Below are the code and all the weights of a small trained network. Each question names an input and a target symbol and asks about switching units off, where a switched-off unit gives its printed mean instead of its output.

import numpy as np


def w(rows, s, z=0):
    codes = np.array(rows[::2]) - 128.0
    scale = np.full(codes.shape[1], s)
    scale[-1] = z or s
    return codes * scale


def norm(h):
    return h / np.sqrt((h * h).mean(-1, keepdims=True) + 1e-5)


def f(y):
    return y / 2 * (1 + np.tanh(0.7978845608 * (y + 0.044715 * y**3)))


def softmax(a):
    e = np.exp(a - a.max(-1, keepdims=True))
    return e / e.sum(-1, keepdims=True)


def log_softmax(a):
    a = a - a.max(-1, keepdims=True)
    return a - np.log(np.exp(a).sum(-1, keepdims=True))


def net(x, mask):
    ids = ['βδεζηθλμστφψω'.index(c) for c in x.split()]
    T = len(ids)
    res = E[ids] + P[:T]
    u = 0
    for l in range(3):
        q, k, v = (norm(res) @ M[l].T for M in (Q, K, V))
        z = softmax(np.where(np.tri(T) > 0, q @ k.T / 2**0.5, -1e9)) @ v
        res = res + np.where(mask[u], z, O[l][:, -1]) @ O[l][:, :-1]
        u += 1
        y = f(norm(res) @ A[l][:, :-1].T + A[l][:, -1])
        res = res + np.where(mask[u : u + 4], y, B[l][:, -1]) @ B[l][:, :-1]
        u += 4
    return log_softmax(norm(res)[-1] @ U[:, :-1].T + U[:, -1])


Q, K, V, O, A, B = {}, {}, {}, {}, {}, {}
E = w([
[127,140,186],'β',
[94,86,132],'δ',
[105,183,145],'ε',
[127,185,255],'ζ',
[97,85,132],'η',
[160,145,150],'θ',
[90,87,134],'λ',
[109,221,104],'μ',
[85,85,133],'σ',
[126,251,117],'τ',
[123,123,165],'φ',
[109,87,128],'ψ',
[161,101,142],'ω',
],0.029)
P = w([
[41,148,190],'0',
[117,228,184],'1',
[106,198,158],'2',
[78,178,157],'3',
[85,181,119],'4',
[66,162,139],'5',
[65,152,98],'6',
[40,139,127],'7',
[64,150,138],'8',
[50,132,130],'9',
[4,114,128],'10',
[103,196,106],'11',
[89,147,106],'12',
[75,156,107],'13',
],0.0031)
Q[0] = w([
[216,143,205],'0.h0',
[211,35,254],'0.h0',
],0.0075)
K[0] = w([
[83,101,142],'0.h0',
[129,83,6],'0.h0',
],0.019)
V[0] = w([
[206,137,171],'0.h0',
[38,169,4],'0.h0',
],0.0022)
O[0] = w([
[114,58,248,5],'0.h0',
[242,255,172,5],'0.h0',
],0.00073,0.00031)
A[0] = w([
[148,137,109,2],'0.n0',
[253,64,143,134],'0.n1',
[138,26,174,140],'0.n2',
[108,36,65,102],'0.n3',
],0.022,0.0021)
B[0] = w([
[100,165,128,119],'0.n0',
[3,130,176,164],'0.n1',
[143,79,100,246],'0.n2',
[50,187,183,225],'0.n3',
],0.033,0.011)
Q[1] = w([
[200,68,58],'1.h0',
[3,141,43],'1.h0',
],0.028)
K[1] = w([
[221,3,60],'1.h0',
[22,128,25],'1.h0',
],0.022)
V[1] = w([
[46,178,99],'1.h0',
[137,143,250],'1.h0',
],0.014)
O[1] = w([
[22,186,219,255],'1.h0',
[252,50,178,235],'1.h0',
],0.011,0.0081)
A[1] = w([
[153,187,102,135],'1.n0',
[86,84,3,52],'1.n1',
[117,107,181,147],'1.n2',
[148,133,53,1],'1.n3',
],0.034,0.0045)
B[1] = w([
[29,124,188,151],'1.n0',
[31,83,1,147],'1.n1',
[124,175,127,246],'1.n2',
[18,153,195,139],'1.n3',
],0.032,0.013)
Q[2] = w([
[7,20,51],'2.h0',
[158,181,83],'2.h0',
],0.011)
K[2] = w([
[104,2,192],'2.h0',
[76,149,75],'2.h0',
],0.0098)
V[2] = w([
[89,2,158],'2.h0',
[181,84,246],'2.h0',
],0.032)
O[2] = w([
[88,8,209,2],'2.h0',
[216,82,249,214],'2.h0',
],0.021,0.0051)
A[2] = w([
[114,79,40,151],'2.n0',
[240,64,16,3],'2.n1',
[59,103,4,155],'2.n2',
[209,95,42,73],'2.n3',
],0.028,0.0041)
B[2] = w([
[254,100,102,180],'2.n0',
[95,53,241,186],'2.n1',
[174,103,48,252],'2.n2',
[211,54,125,177],'2.n3',
],0.05,0.004)
U = w([
[148,38,191,118],'β',
[104,144,133,135],'δ',
[160,254,111,61],'ε',
[203,155,176,166],'ζ',
[111,137,131,109],'η',
[126,134,141,99],'θ',
[115,140,129,105],'λ',
[101,156,94,155],'μ',
[117,139,126,100],'σ',
[118,141,131,103],'τ',
[116,91,71,254],'φ',
[116,138,130,96],'ψ',
[52,25,154,47],'ω',
],0.02,0.0082)

Each question gives the input, a string of symbols that net reads in full, and the target symbol t.
The units are the heads (2 rows each of Q, K, V and O) and the neurons (one row each of A and B). Each row of codes is followed by its name. A weight is (code - 128) times the scale printed after its matrix; where a second scale follows, it is the last column's (O, A, B and U).
mask holds one flag per unit, layer by layer, with each layer's heads first. A switched-off unit (its flag False) gives its mean, the last column of its rows in O or B, instead of its output. The means were averaged over made-up inputs and are rounded, as every weight is.
A unit's drop is (log p(t) with every unit on - log p(t) with that unit switched off) / (log p(t) with every unit on - log p(t) with every unit switched off).
The circuit of an input: a set's keep is (log p(t) with only the set's units on - log p(t) with every unit switched off) / (log p(t) with every unit on - log p(t) with every unit switched off). Starting from the 12 units with the biggest drops (on a tie, the unit counted first), units are removed one at a time, each time the one whose removal leaves the highest keep (on an exact tie, the one counted first), for as long as the keep stays at least 0.8.
circuit, biggest first: the units of the circuit, biggest drop first
unit that matters most: the unit with the biggest drop
top k neurons: the k neurons with the biggest drops, biggest first
top k neurons in layer l: the k neurons of layer l with the biggest drops, biggest first
input β σ β δ, target β: circuit, biggest first : (2.h0; 1.n1)
input ψ λ σ ψ τ ε ω ε ε β φ, target φ: top 2 neurons : (0.n3; 1.n1)
input μ ε ζ, target ζ: top 3 neurons : (0.n1; 0.n2; 0.n3)
input ε η θ, target ε: circuit, biggest first : (1.n2)
input ζ ζ ε δ, target ζ: top 2 neurons : (0.n3; 0.n2)
input ε ε φ δ σ, target ε: circuit, biggest first : (1.n2; 2.h0; 0.n1)
input σ δ ζ ζ τ λ, target ζ: top 4 neurons : (0.n3; 0.n1; 1.n1; 0.n2)
input β ζ τ, target β: circuit, biggest first : (0.n3; 1.h0; 2.h0)
input ε η ε θ, target ε: circuit, biggest first : (2.h0; 1.n2)
input β τ δ, target β: circuit, biggest first : (0.n2; 1.h0; 0.n3; 2.h0)
input τ μ φ μ θ μ, target φ: top 3 neurons : (0.n3; 0.n1; 2.n2)
input φ δ ψ, target φ: circuit, biggest first : (0.n2; 2.n2)
input δ ζ λ, target ζ: top 3 neurons : (0.n3; 1.n1; 0.n1)
input ζ ζ ω σ, target ζ: top 3 neurons in layer 0 : (0.n3; 0.n1; 0.n2)
input θ θ μ δ λ ε τ ε η ψ ω φ, target φ: unit that matters most : 0.n1
input φ φ δ, target φ: top 2 neurons : (1.n1; 2.n2)
input ε ζ δ, target ε: top 4 neurons : (0.n3; 1.n2; 0.n2; 1.n0)
input ε η ε η η δ, target ε: top 3 neurons : (0.n3; 1.n2; 0.n1)
input φ μ η δ, target φ: top 3 neurons : (2.n2; 0.n2; 0.n1)
input τ θ θ η λ ζ ω τ ζ, target ζ: unit that matters most : 0.n2
input ζ λ ψ, target ζ: top 3 neurons : (0.n3; 0.n1; 1.n1)
